Below are the code and all the weights of a small trained network. Each question names an input and a target symbol and asks about switching units off, where a switched-off unit gives its printed mean instead of its output.

import numpy as np


def w(rows, s, z=0):
    codes = np.array(rows[::2]) - 128.0
    scale = np.full(codes.shape[1], s)
    scale[-1] = z or s
    return codes * scale


def f(y):
    return y / 2 * (1 + np.tanh(0.7978845608 * (y + 0.044715 * y**3)))


def softmax(a):
    e = np.exp(a - a.max(-1, keepdims=True))
    return e / e.sum(-1, keepdims=True)


def log_softmax(a):
    a = a - a.max(-1, keepdims=True)
    return a - np.log(np.exp(a).sum(-1, keepdims=True))


def net(x, mask):
    ids = ['ΓΔΛΠΣΦαβεζθξτψ'.index(c) for c in x.split()]
    T = len(ids)
    res = E[ids] + P[:T]
    u = 0
    for l in range(3):
        q, k, v = (res @ M[l].T for M in (Q, K, V))
        z = softmax(np.where(np.tri(T) > 0, q @ k.T / 2**0.5, -1e9)) @ v
        res = res + np.where(mask[u], z, O[l][:, -1]) @ O[l][:, :-1]
        u += 1
        y = f(res @ A[l][:, :-1].T + A[l][:, -1])
        res = res + np.where(mask[u : u + 8], y, B[l][:, -1]) @ B[l][:, :-1]
        u += 8
    return log_softmax(res[-1] @ U[:, :-1].T + U[:, -1])


Q, K, V, O, A, B = {}, {}, {}, {}, {}, {}
E = w([
[103,141,103],'Γ',
[99,139,103],'Δ',
[97,141,105],'Λ',
[154,126,93],'Π',
[145,111,118],'Σ',
[64,110,82],'Φ',
[132,129,121],'α',
[106,96,130],'β',
[73,31,156],'ε',
[118,89,126],'ζ',
[125,128,148],'θ',
[183,118,126],'ξ',
[116,112,6],'τ',
[164,121,152],'ψ',
],0.019)
P = w([
[151,214,9],'0',
[118,189,12],'1',
[123,143,7],'2',
[113,146,44],'3',
[126,142,57],'4',
[144,140,96],'5',
[151,138,184],'6',
[157,175,199],'7',
[146,245,145],'8',
],0.0018)
Q[0] = w([
[138,9,166],'L0H0',
[252,128,222],'L0H0',
],0.028)
K[0] = w([
[80,202,182],'L0H0',
[127,88,252],'L0H0',
],0.031)
V[0] = w([
[93,254,100],'L0H0',
[100,197,168],'L0H0',
],0.0077)
O[0] = w([
[218,2,121,164],'L0H0',
[196,114,53,2],'L0H0',
],0.0038,0.0019)
A[0] = w([
[110,133,226,104],'L0N0',
[138,176,228,77],'L0N1',
[171,120,140,113],'L0N2',
[155,192,136,113],'L0N3',
[111,248,188,76],'L0N4',
[169,101,155,2],'L0N5',
[203,117,126,104],'L0N6',
[181,87,225,64],'L0N7',
],0.015,0.0089)
B[0] = w([
[209,83,120,51],'L0N0',
[176,168,131,37],'L0N1',
[73,135,134,92],'L0N2',
[73,116,150,103],'L0N3',
[70,141,57,44],'L0N4',
[162,91,125,1],'L0N5',
[4,158,163,178],'L0N6',
[151,104,213,76],'L0N7',
],0.017,0.00096)
Q[1] = w([
[151,174,32],'L1H0',
[149,7,163],'L1H0',
],0.013)
K[1] = w([
[168,8,149],'L1H0',
[124,232,60],'L1H0',
],0.015)
V[1] = w([
[135,1,188],'L1H0',
[193,147,54],'L1H0',
],0.0089)
O[1] = w([
[156,2,207,131],'L1H0',
[89,186,166,254],'L1H0',
],0.0077,0.00059)
A[1] = w([
[112,88,122,135],'L1N0',
[148,112,179,67],'L1N1',
[146,102,112,122],'L1N2',
[193,151,67,86],'L1N3',
[98,197,195,137],'L1N4',
[197,151,134,145],'L1N5',
[86,185,249,1],'L1N6',
[240,193,207,126],'L1N7',
],0.015,0.0066)
B[1] = w([
[166,183,170,223],'L1N0',
[69,104,67,136],'L1N1',
[137,168,157,153],'L1N2',
[145,39,120,179],'L1N3',
[134,3,16,250],'L1N4',
[89,119,179,111],'L1N5',
[51,36,214,144],'L1N6',
[246,134,90,108],'L1N7',
],0.016,0.0018)
Q[2] = w([
[83,169,2],'L2H0',
[27,146,67],'L2H0',
],0.0025)
K[2] = w([
[254,58,253],'L2H0',
[223,100,69],'L2H0',
],0.0033)
V[2] = w([
[3,110,161],'L2H0',
[155,47,131],'L2H0',
],0.019)
O[2] = w([
[7,118,153,234],'L2H0',
[149,41,129,244],'L2H0',
],0.016,0.0011)
A[2] = w([
[118,64,151,11],'L2N0',
[92,234,172,130],'L2N1',
[142,122,204,52],'L2N2',
[136,147,148,110],'L2N3',
[184,118,188,2],'L2N4',
[94,178,96,50],'L2N5',
[142,225,94,167],'L2N6',
[130,169,4,73],'L2N7',
],0.012,0.0063)
B[2] = w([
[154,179,126,204],'L2N0',
[133,85,197,203],'L2N1',
[120,197,74,131],'L2N2',
[142,163,108,116],'L2N3',
[47,139,122,141],'L2N4',
[3,172,97,172],'L2N5',
[197,163,169,251],'L2N6',
[110,162,52,255],'L2N7',
],0.02,0.0065)
U = w([
[127,119,224,135],'Γ',
[94,117,124,34],'Δ',
[201,151,133,99],'Λ',
[170,3,142,172],'Π',
[94,116,128,47],'Σ',
[94,150,128,118],'Φ',
[99,102,141,89],'α',
[34,187,167,75],'β',
[42,166,65,80],'ε',
[101,117,113,112],'ζ',
[91,138,154,200],'θ',
[125,98,209,192],'ξ',
[7,1,149,253],'τ',
[107,49,51,113],'ψ',
],0.0061,0.0057)

Each question gives the input, a string of symbols that net reads in full, and the target symbol t.
The units are the heads (2 rows each of Q, K, V and O) and the neurons (one row each of A and B). Each row of codes is followed by its name. A weight is (code - 128) times the scale printed after its matrix; where a second scale follows, it is the last column's (O, A, B and U).
mask holds one flag per unit, layer by layer, with each layer's heads first. A switched-off unit (its flag False) gives its mean, the last column of its rows in O or B, instead of its output. The means were averaged over made-up inputs and are rounded, as every weight is.
A unit's drop is (log p(t) with every unit on - log p(t) with that unit switched off) / (log p(t) with every unit on - log p(t) with every unit switched off).
The circuit of an input: a set's keep is (log p(t) with only the set's units on - log p(t) with every unit switched off) / (log p(t) with every unit on - log p(t) with every unit switched off). Starting from the 12 units with the biggest drops (on a tie, the unit counted first), units are removed one at a time, each time the one whose removal leaves the highest keep (on an exact tie, the one counted first), for as long as the keep stays at least 0.8.
units of the circuit, in order: the units of the circuit, biggest drop first
unit that matters most: the unit with the biggest drop
top k neurons: the k neurons with the biggest drops, biggest first
k most important neurons of layer l: the k neurons of layer l with the biggest drops, biggest first
input Φ Π θ θ θ Φ, target Λ: unit that matters most => L2H0
input Π Π Φ Γ Π Γ Σ Π ζ, target Γ: top 3 neurons => (L1N4, L1N6, L2N1)
input Π Π Φ τ, target ψ: units of the circuit, in order => (L1N3, L2N7, L2H0)
input Φ Π Σ β θ Δ, target Λ: 3 most important neurons of layer 0 => (L0N6, L0N0, L0N1)
input α Φ Π θ ψ Π τ, target Π: units of the circuit, in order => (L1N3, L2H0, L1N7)
input Λ α Π Γ ξ Λ Λ, target τ: units of the circuit, in order => (L0N6, L2H0, L1N7, L2N6)
input ζ ψ Γ ψ ξ, target Π: 2 most important neurons of layer 1 => (L1N7, L1N4)
input Γ ξ Σ ξ Π ξ β, target τ: top 4 neurons => (L0N6, L2N6, L1N7, L1N6)
input θ Π Π ζ Π τ, target ψ: 3 most important neurons of layer 2 => (L2N6, L2N7, L2N1)
input ζ Φ Σ ξ Π Λ, target τ: units of the circuit, in order => (L0N6, L1N7, L2H0)
input ξ ψ Π Π Σ α α ψ, target Π: units of the circuit, in order => (L1N6, L1N7, L0N7)
input Π Π Φ, target β: units of the circuit, in order => (L2H0, L2N5, L1H0, L2N1)
input Π Σ Δ θ Π, target Λ: top 3 neurons => (L1N6, L0N6, L2N6)
input τ Γ Δ ξ α ξ, target τ: units of the circuit, in order => (L0N6, L1N6, L1N4)
input Π Φ Π Π ξ Π ζ, target τ: 3 most important neurons of layer 2 => (L2N6, L2N0, L2N1)
input Π Λ Π, target ε: 4 most important neurons of layer 1 => (L1N0, L1N6, L1N3, L1N7)
input Π Γ θ Π, target Λ: 2 most important neurons of layer 0 => (L0N6, L0N4)
input ξ ψ ξ Π Λ ζ ξ Γ Γ, target τ: units of the circuit, in order => (L0N6, L2H0, L0N2, L1N6)
input Γ Π Π ζ Δ Π Φ, target β: top 4 neurons => (L2N5, L1N4, L1N7, L0N0)
input Γ Π Δ Γ, target ε: 3 most important neurons of layer 1 => (L1N0, L1N6, L1N7)
input Φ Π Π τ Π τ α, target ψ: unit that matters most => L1H0
input Π Π ξ Π Π Π Γ ψ τ, target Π: unit that matters most => L0N7
input Π Π Γ, target ε: 2 most important neurons of layer 0 => (L0N0, L0N7)
input Π Φ Π ξ Π Φ, target τ: 2 most important neurons of layer 2 => (L2N1, L2N0)
input Π ξ ζ, target τ: top 3 neurons => (L0N6, L2N6, L1N7)
input ξ Π Π Π Π Σ Σ θ Γ, target Λ: units of the circuit, in order => (L2H0, L1N7, L0N0, L0N1)
input α θ Π Π θ Σ, target Λ: top 3 neurons => (L1N6, L0N6, L2N6)
input τ α Γ, target ψ: top 4 neurons => (L1N3, L1N0, L1N6, L0N6)
